Here is a tiny trained network, its code and every weight. The questions are about switching its units off for an input and a class, where a switched-off unit gives its printed mean instead of its output.

import numpy as np


def w(rows, s, z=0):
    codes = np.array(rows[::2]) - 128.0
    scale = np.full(codes.shape[1], s)
    scale[-1] = z or s
    return codes * scale


def f(y):
    return y / 2 * (1 + np.tanh(0.7978845608 * (y + 0.044715 * y**3)))


def log_softmax(a):
    a = a - a.max(-1, keepdims=True)
    return a - np.log(np.exp(a).sum(-1, keepdims=True))


def net(x, mask):
    res = np.array(x, float).reshape(1, 6) / 4 @ E
    y = f(res @ A[0][:, :-1].T + A[0][:, -1])
    res = res + np.where(mask, y, B[0][:, -1]) @ B[0][:, :-1]
    return log_softmax(res[-1] @ U[:, :-1].T + U[:, -1])


A, B = {}, {}
E = w([
[173,98,157,196,184],'x0',
[136,163,193,163,10],'x1',
[158,205,161,86,174],'x2',
[127,84,192,82,148],'x3',
[129,128,127,129,128],'x4',
[128,127,129,129,127],'x5',
],0.012)
A[0] = w([
[24,86,89,152,193,98],'n0',
[108,139,107,99,188,49],'n1',
[208,155,215,176,26,72],'n2',
[88,120,109,114,163,31],'n3',
[104,50,118,131,103,32],'n4',
[61,177,114,100,105,76],'n5',
[130,62,118,135,110,133],'n6',
[138,172,166,83,155,80],'n7',
[171,62,171,86,148,125],'n8',
[100,61,176,114,135,117],'n9',
[139,138,187,104,84,67],'n10',
[187,144,91,81,205,175],'n11',
[82,49,115,125,106,88],'n12',
[166,209,162,102,152,82],'n13',
[150,141,154,142,77,136],'n14',
[87,78,91,137,95,63],'n15',
[169,191,164,131,182,70],'n16',
[153,170,9,193,123,203],'n17',
[106,45,103,202,123,107],'n18',
[161,104,145,168,154,40],'n19',
[97,81,184,45,122,172],'n20',
[165,186,146,109,158,62],'n21',
[186,106,182,241,160,196],'n22',
[80,99,138,140,125,78],'n23',
[148,198,152,46,162,36],'n24',
[157,123,148,183,150,2],'n25',
[19,131,111,54,79,69],'n26',
[171,127,76,139,107,42],'n27',
[138,120,105,103,153,82],'n28',
],0.013,0.0045)
B[0] = w([
[170,59,144,144,150,215],'n0',
[154,90,135,167,158,176],'n1',
[181,65,93,159,202,248],'n2',
[150,49,155,187,204,150],'n3',
[80,153,96,175,125,168],'n4',
[103,125,182,95,194,169],'n5',
[122,154,42,161,92,173],'n6',
[102,139,78,178,112,175],'n7',
[168,203,190,109,129,183],'n8',
[181,191,171,129,110,173],'n9',
[145,117,109,157,155,175],'n10',
[161,73,129,110,102,234],'n11',
[98,171,73,186,103,182],'n12',
[79,125,68,170,82,193],'n13',
[176,37,142,147,185,178],'n14',
[112,137,153,201,97,172],'n15',
[64,150,76,197,70,185],'n16',
[207,212,254,97,130,237],'n17',
[99,139,107,159,78,216],'n18',
[59,136,160,83,150,156],'n19',
[195,214,202,128,113,201],'n20',
[102,139,161,170,80,170],'n21',
[48,122,187,17,127,243],'n22',
[108,150,126,159,108,139],'n23',
[92,132,94,177,119,200],'n24',
[38,127,155,76,211,149],'n25',
[46,95,194,52,205,204],'n26',
[107,167,167,174,160,137],'n27',
[145,113,122,197,175,151],'n28',
],0.0082,0.012)
U = w([
[184,45,145,197,153,91],'0',
[2,135,177,69,147,90],'1',
[64,182,114,237,44,97],'2',
[159,142,147,123,76,249],'3',
[208,253,207,161,105,79],'4',
],0.0092,0.018)

Each question gives the input, the list of numbers given to net, and the class t.
The units are the neurons (one row each of A and B). Each row of codes is followed by its name. A weight is (code - 128) times the scale printed after its matrix; where a second scale follows, it is the last column's (A, B and U).
mask holds one flag per neuron, in row order. A switched-off neuron (its flag False) gives its mean, the last column of its row in B, instead of its output. The means were averaged over made-up inputs and are rounded, as every weight is.
A unit's drop is (log p(t) with every unit on - log p(t) with that unit switched off) / (log p(t) with every unit on - log p(t) with every unit switched off).
The circuit of an input: a set's keep is (log p(t) with only the set's units on - log p(t) with every unit switched off) / (log p(t) with every unit on - log p(t) with every unit switched off). Starting from the 12 units with the biggest drops (on a tie, the unit counted first), units are removed one at a time, each time the one whose removal leaves the highest keep (on an exact tie, the one counted first), for as long as the keep stays at least 0.8.
units of the circuit, in order: the units of the circuit, biggest drop first
unit that matters most: the unit with the biggest drop
top k neurons: the k neurons with the biggest drops, biggest first
drop of u: that unit's drop, to one decimal
input [5,7,2,-5,2,6], class 0: top neuron : [n2]
input [-2,-4,4,5,7,-3], class 4: top 3 neurons : [n20, n8, n2]
input [3,6,8,-3,7,5], class 2: top 2 neurons : [n16, n13]
input [-3,-5,8,8,-7,-1], class 2: units of the circuit, in order : [n24, n16, n7]
input [-8,8,-8,-4,2,8], class 0: units of the circuit, in order : [n2, n14]
input [-6,-3,7,-3,7,-3], class 2: units of the circuit, in order : [n24, n13]
input [-6,5,-5,-7,-6,-5], class 4: top 2 neurons : [n17, n22]
input [-5,5,-5,6,4,1], class 4: top 3 neurons : [n20, n9, n22]
input [-5,-5,-1,-3,0,-5], class 0: units of the circuit, in order : [n22, n0]
input [2,-1,5,-4,5,-5], class 2: units of the circuit, in order : [n16, n13]
input [7,-2,2,7,-2,-5], class 1: top 3 neurons : [n22, n17, n19]
input [5,-1,-2,8,1,-6], class 4: top 2 neurons : [n8, n9]
input [6,-5,0,-7,-1,-5], class 4: top 2 neurons : [n17, n26]
input [-8,-4,2,-8,2,6], class 1: top 3 neurons : [n26, n20, n5]
input [-5,-2,-4,-3,-5,-3], class 1: unit that matters most : n26
input [-5,-2,0,6,-5,-3], class 4: top 2 neurons : [n20, n22]
input [1,-4,5,0,5,-3], class 2: top 2 neurons : [n16, n2]
input [-8,1,4,2,-1,0], class 1: drop of n26 : 0.4
input [-5,7,2,-6,-8,1], class 0: drop of n2 : 0.4
input [-2,-6,-8,1,-7,-1], class 2: unit that matters most : n12
input [7,-5,-1,-5,5,-2], class 1: drop of n25 : 0.2
